Below is a small trained network, with its code and all its weights. Each question gives an input and a class and asks what happens when units are switched off, that is, made to give their printed mean instead of their output.

import numpy as np


def w(rows, s, z=0):
    codes = np.array(rows[::2]) - 128.0
    scale = np.full(codes.shape[1], s)
    scale[-1] = z or s
    return codes * scale


def f(y):
    return y / 2 * (1 + np.tanh(0.7978845608 * (y + 0.044715 * y**3)))


def log_softmax(a):
    a = a - a.max(-1, keepdims=True)
    return a - np.log(np.exp(a).sum(-1, keepdims=True))


def net(x, mask):
    res = np.array(x, float).reshape(1, 5) / 4 @ E
    y = f(res @ A[0][:, :-1].T + A[0][:, -1])
    res = res + np.where(mask, y, B[0][:, -1]) @ B[0][:, :-1]
    return log_softmax(res[-1] @ U[:, :-1].T + U[:, -1])


A, B = {}, {}
E = w([
[25,170,117,101],'x0',
[127,128,128,128],'x1',
[127,127,129,128],'x2',
[141,166,249,113],'x3',
[108,160,136,219],'x4',
],0.013)
A[0] = w([
[136,100,101,121,168],'n1',
[139,112,122,66,201],'n2',
[145,133,149,112,142],'n3',
[160,110,137,131,175],'n4',
[119,137,126,186,163],'n5',
[143,166,207,113,181],'n6',
[110,156,148,115,136],'n7',
[140,167,220,111,185],'n8',
[108,157,135,242,185],'n9',
[147,102,120,16,238],'n10',
[113,146,133,201,169],'n11',
[180,101,138,153,196],'n12',
[119,90,8,148,255],'n13',
[137,160,209,116,178],'n14',
[114,148,137,186,154],'n15',
[38,170,119,92,189],'n16',
[123,146,141,170,144],'n17',
[88,147,111,115,154],'n18',
[225,89,135,162,239],'n19',
[48,173,116,95,185],'n20',
[121,95,65,139,214],'n21',
[140,119,129,164,155],'n22',
],0.014,0.0098)
B[0] = w([
[126,109,109,141,157],'n1',
[118,66,122,101,182],'n2',
[136,129,132,105,146],'n3',
[177,115,101,105,159],'n4',
[137,180,107,164,163],'n5',
[153,142,176,84,203],'n6',
[119,130,160,127,146],'n7',
[146,140,184,86,213],'n8',
[143,252,129,184,204],'n9',
[115,18,126,86,224],'n10',
[135,201,125,165,175],'n11',
[213,136,101,121,182],'n12',
[97,109,54,178,250],'n13',
[152,143,191,94,201],'n14',
[133,173,140,142,163],'n15',
[56,120,167,126,209],'n16',
[148,185,149,143,151],'n17',
[74,138,132,135,161],'n18',
[232,119,77,117,225],'n19',
[25,129,173,133,202],'n20',
[112,105,76,166,198],'n21',
[153,146,112,142,148],'n22',
],0.012,0.018)
U = w([
[195,8,20,143,254],'0',
[10,21,89,147,184],'1',
[235,67,158,25,206],'2',
[65,72,230,40,109],'3',
[209,181,22,235,179],'4',
[21,207,79,219,13],'5',
[253,223,160,133,32],'6',
[83,224,238,162,9],'7',
],0.0047,0.001)

Each question gives the input, the list of numbers given to net, and the class t.
The units are the neurons (one row each of A and B). Each row of codes is followed by its name. A weight is (code - 128) times the scale printed after its matrix; where a second scale follows, it is the last column's (A, B and U).
mask holds one flag per neuron, in row order. A switched-off neuron (its flag False) gives its mean, the last column of its row in B, instead of its output. The means were averaged over made-up inputs and are rounded, as every weight is.
A unit's drop is (log p(t) with every unit on - log p(t) with that unit switched off) / (log p(t) with every unit on - log p(t) with every unit switched off).
unit that matters most: the unit with the biggest drop
top k neurons: the k neurons with the biggest drops, biggest first
drop when u is switched off: that unit's drop, to one decimal
input [2,-5,-2,1,-8], class 3: top neuron : n13
input [-6,-8,6,4,0], class 2: top 2 neurons : n9, n11
input [1,-2,-8,5,-7], class 3: top 2 neurons : n19, n12
input [1,3,-6,-6,-4], class 1: top 2 neurons : n19, n12
input [0,7,6,2,5], class 6: top 3 neurons : n20, n16, n13
input [1,7,-6,-7,-1], class 1: top 3 neurons : n19, n12, n9
input [1,-4,3,-1,-2], class 1: top 2 neurons : n19, n12
input [0,0,-7,2,-1], class 2: top 2 neurons : n20, n16
input [1,-8,2,6,-2], class 3: top 2 neurons : n19, n12
input [-5,2,2,3,0], class 2: top 2 neurons : n9, n11
input [-4,-4,1,0,-4], class 0: drop when n8 is switched off : 0.2
input [-8,1,-1,8,-1], class 2: drop when n22 is switched off : 0.0
input [-3,-8,3,3,2], class 6: drop when n10 is switched off : 0.1
input [-4,0,4,-2,2], class 4: unit that matters most : n10
